array([[ 0.01,  0.11, -0.19,  0.10],
       [-0.18, -0.12, -0.03, -0.20]]) -> -0.03

array([[-2.15, -1.98,  1.72, -2.13, -2.12, -2.21],
       [-2.18, -1.98,  1.66, -2.11, -2.16, -2.21]]) -> -2.16

array([[ -58.429,  -88.849, -196.877,   51.861,  101.156,  201.512],
       [ -38.423, -217.615, -151.219,   57.997,   27.600,  194.712]]) -> 27.600

array([[ 0.132,  0.149, -0.214, -0.055,  0.137,  0.154],
       [ 0.104,  0.183, -0.128,  0.162,  0.114,  0.037]]) -> 0.114

array([[ 13.998,   2.348,   7.960,   5.902],
       [-14.317, -12.490,  -5.121, -16.538]]) -> -5.121

array([[ -9.94,  -4.63,   9.11, -22.48,  18.41,  19.72],
       [-21.43,   4.47,  17.76,  -4.63,  22.35,  18.45]]) -> 22.35
---
[[ 34 -14  35 -24   2  21  23]
 [ 25  -9   5 -25  -4  -3  11]
 [-14  21 -10  -4 -26   5 -18]] -> -26

[8716 5599 6482 7512 1154 7861] -> 7512

[[684 594 411 356 332 403]
 [401 139 799 600 821 595]
 [658 581 537 413 406 371]] -> 413

[[122 151 141 138 186 127 133]
 [ 54 187 202 196 161  73 180]] -> 161

[7746 1574 5249 2208 8635] -> 5249

[5 3 2 9 5 2 6] -> 5

[[214 234 176  81]
 [140 144  99  40]] -> 144

[[499 467 477 527 368 904 465]
 [432 449 458 209 492 831 463]
 [469 453 473 605 546 627 449]] -> 546

[8 4 2 4] -> 4
---
[[7 7 1 2 4]
 [6 6 4 5 6]] | 6

[[  0 -25  19 -11]
 [ 32  29 -17  31]] | -11

[333 994 353 247 320] | 333

[ 45 128 138 213 216 177 241] | 138

[1812 5767 6047 9675 1727 7226 3014] | 6047

[4505 8301 8124 6076 6100 3653 2614] | 8124

[5418 5509 8665 8144 3149 7657] | 5509

[398 769 563 289 158 238 314] | 563

[852 141 378 599 765] | 852
---
[ 0.587 -1.747  0.920 -1.637 -1.333 -0.488  1.790] Out: 0.587, 1.790

[-0.11  0.03  0.00  0.13] Out: -0.11, 0.13

[ 1.239 -1.116 -1.517 -0.193] Out: 1.239, -0.193

[ 10.1  -4.2 -18.2  14.8  11.8] Out: 10.1, 11.8

[ 0.934 -1.322  0.904  1.260 -0.788  0.608 -1.262] Out: 0.934, -1.262

[ -21.515 -155.239 -139.640    2.182  119.651   27.047] Out: -21.515, 27.047

[[ -4.8  11.1  14.8   7.1  -8.7 -13.7]
 [ -9.9 -13.2  -3.3  11.6  15.0   5.2]
 [ -3.4 -13.6  -9.7   5.7  14.7  11.7]] Out: -4.8, 11.7

[-11.783  13.098  11.122   2.018   5.526] Out: -11.783, 5.526

[-0.10  0.10 -0.14 -0.09 -0.15] Out: -0.10, -0.15

[[-0.15  0.09  0.13  0.16  0.06  0.14]
 [ 0.15 -0.03  0.23  0.11  0.23  0.07]
 [ 0.09 -0.02 -0.03 -0.08 -0.02  0.06]] Out: -0.15, 0.06
---
-51.2  -14.3  -57.6  -68.9  -36.2   18.8   65.0   12.2  -30.0  -50.2  -62.5   28.8  -22.4  -15.7
 13.8   24.8  -57.3    9.2  -40.4    9.2    2.8    1.5  -16.0  -17.1   23.1   16.9   16.0   -9.3
-11.5  -27.0   36.9   50.9  -28.2  -49.1  -61.3   44.6   15.2    4.1  -49.8  -46.5   32.4  -57.1
 -7.2  -40.6   -7.8   47.1  -44.7   14.0  -29.7  -35.6   27.7  -52.4  -43.1   32.3  -60.7   64.6
 -1.4   20.6  -20.9   10.0   -9.7   41.1  -29.9   51.0  -32.8   18.7   31.8  -50.2  -34.7   45.4
 46.4    7.1  -21.9  -24.1   67.3   38.9  -14.8  -41.2  -58.4  -47.0   25.6  -63.8   10.6   39.1
-12.7   25.2   63.9   42.6   16.3   34.6  -43.6   -1.6  -54.1    5.5   34.5  -36.8  -38.4  -46.7
 27.3  -39.4   21.6  -65.2  -57.6  -17.9   66.6  -53.6  -11.7   10.8  -51.9   -1.4  -24.8   47.0
-12.8   69.3  -53.0  -38.2   19.2   -4.6  -30.6   29.6   51.6   20.9  -58.0    8.5  -67.7  -44.2
Answer: 13.8

-26.9   -8.2  -74.2  -65.0   -8.8    6.5   -4.3    8.4   28.0   34.0   16.3   21.0   -8.4  -12.2  -10.2   20.8
-20.9  -32.4  -13.1  -10.4  -19.1   44.0  -29.6   27.4   15.4   19.9  -10.1   -2.8  -38.3  -42.0    4.1   19.9
-23.7  -18.6  -18.3  -16.1   -2.0   16.0  -16.0   15.8   18.3   20.7    2.2   16.4  -20.3  -26.7  -16.8   20.3
-13.8   10.3  -10.5  -19.1   36.3    4.0   13.7    8.0   -5.6   -9.9   24.4   60.3    8.1   -1.8  -27.5    0.1
 15.9  -14.3   18.7   23.6  -28.1   14.2  -20.9    2.9  -20.7  -18.6  -27.0  -37.5  -20.1  -17.7   29.1   -2.9
 15.0   20.9   -5.4    2.3    7.2  -22.0   23.6  -14.7    1.7   -5.9   12.0   -3.0   23.1   21.1   12.1   -7.0
-25.0   -8.7  -54.3  -53.3  -11.7    8.6   -2.3   11.2   23.1   22.8   18.2   19.5   -4.5  -10.6  -29.8   21.0
  1.0   -7.6   42.1   28.4    8.1   26.5   -6.3   23.4  -17.9  -21.6  -17.5   -5.7  -16.2  -13.7   -8.3   -0.3
  6.6  -24.0   12.3   17.0  -32.7   25.3  -25.0   18.1  -11.4   -6.8  -27.5  -30.6  -27.9  -25.4   27.9    9.9
 -8.7   20.9   -7.1  -14.0   42.3  -14.0   20.7   -1.0    5.8    0.2   18.0   39.2   23.6   22.2  -29.5   -0.6
Answer: -20.9

 16.8  -37.4  -59.1    8.2   18.5   11.7  -42.8    7.0
 16.4    6.0  -63.1  -22.2  -23.3   22.6  -33.9  -18.9
-31.7    6.0   43.8  -27.9    8.1   -7.5   41.2   11.9
 -6.2   52.3   15.8   -8.3   10.9   18.0   15.9   -8.8
  6.0   18.9  -38.6  -24.3    3.3   -1.5   21.6    8.4
 19.8   -1.3   35.4  -25.1   12.4   13.6   16.1   -9.3
 23.5   33.0  -12.3    3.6   10.5    3.3  -48.3    0.1
Answer: 16.4

 11.0    3.8    8.1   24.1   -8.2    3.2  -25.8  -24.4   14.3    2.1    3.9    6.9   23.6   19.8
 -3.1    4.5    1.3  -21.7    7.4    3.9   21.4   19.5  -12.4    1.0    4.6   -1.6   -5.6   -4.6
 -6.1    3.9   -2.1  -38.4   14.6    2.3   43.7   40.9  -22.8    5.3    0.9   -3.4  -23.6  -20.1
  8.2   16.9    0.9   56.6    3.9   16.7  -45.6  -36.4   32.2  -13.3   18.3    8.7   12.6    4.4
 11.9   -2.7   10.5   19.3  -12.5   -2.4  -25.0  -24.6   12.1    7.9   -1.4    8.8   27.7   25.1
  8.2  -13.0    0.6   28.8    7.4  -12.8   -5.9    3.4   12.5   19.6  -14.4   17.6  -21.2  -21.1
-10.8   19.5   -6.9  -21.1   22.6   18.3   27.6   28.6  -11.9  -13.9   19.3   -6.6  -22.5  -22.8
 -8.7   14.9   -3.2  -32.6   16.2   13.1   33.1   30.0  -19.2   -8.4   13.9   -7.8  -13.7  -12.0
 -3.7   13.3   -5.5    7.0   19.0   12.4    8.1   13.7    2.9   -7.2   12.4    1.9  -22.0  -24.0
 19.5  -23.3   14.9   27.5  -20.7  -22.1  -26.6  -24.7   15.0   29.3  -22.9   19.2   25.0   24.3
Answer: -3.1

 36.3   42.5    0.3  -11.9   -8.8  -44.3   -8.6    9.9   -3.4  -13.3   11.7  -54.2  -11.8    2.7   24.0
 -2.9    6.7   12.2   31.3  -36.8   53.0  -28.4  -21.4   -4.6    8.9  -19.6  -46.7   -2.5  -14.4   -6.9
-31.5    5.8  -15.1   -9.1  -33.4  -10.4  -45.5   30.3  -28.8   -2.8    3.8  -10.2   17.4   49.9   16.9
 44.0   54.5    1.5    2.3  -12.9  -10.4   -1.4   -6.3   25.6  -14.4   14.9  -39.5  -39.5   -9.0    1.1
 65.2   15.5   43.2    2.8   -0.4    7.1    9.2    2.7   10.2    2.1   -8.3  -30.2  -13.4  -40.0   11.9
 41.2  -10.1   17.9   32.8    4.2    7.3   32.3    1.6   17.4    7.8  -17.6    5.7  -29.4  -54.5  -25.6
Answer: -2.9

 44.1  -56.7   45.1   45.4   41.6   41.1  -32.7  -51.4  -56.8  -42.3  -29.9   40.2   47.8   39.1   39.8
-45.4   57.1  -46.5  -45.0  -43.0  -42.4   33.1   51.8   57.1   42.6   30.3  -41.6  -47.5  -40.5  -41.1
-51.6  -43.7  -51.1   34.4  -54.4  -54.5  -46.2  -50.7  -38.4  -52.2  -42.4  -55.4   34.9  -56.5  -55.4
-37.0    5.6  -36.4   53.7  -41.6  -41.9   63.5   31.5   -5.0   54.7   65.0  -42.8   53.2  -40.9  -42.1
-40.6   16.2  -40.2   51.6  -44.4  -44.7   61.1   36.7    7.0   54.2   62.7  -45.4   51.1  -43.9  -44.8
 49.8   57.6   49.1  -40.4   53.7   54.0   37.6   56.5   55.1   49.3   32.1   55.1  -40.2   56.0   55.1
 45.3  -58.0   46.4   46.1   42.7   42.0  -30.4  -52.0  -57.9  -41.4  -27.1   41.1   47.1   40.2   40.7
-44.9   31.2  -44.4   47.6  -47.9  -48.1   56.8   42.4   25.3   52.0   58.3  -48.7   46.9  -47.9  -48.3
 53.9   -3.4   54.8   63.8   47.8   46.8   67.5   26.8  -13.4   56.7   68.4   45.2   64.4   49.5   46.4
 54.9  -45.8   55.8   58.4   51.7   51.0   18.6  -29.8  -47.3   -1.9   22.5   50.1   58.1   50.9   50.2
 46.0  -57.1   47.0   46.8   43.4   42.8  -28.3  -50.9  -56.9  -39.9  -25.0   41.9   46.9   41.2   41.6
 52.9   39.9   52.4  -33.9   55.5   55.7   46.7   48.6   34.0   51.8   43.1   56.5  -34.6   57.6   56.4
Answer: -45.4
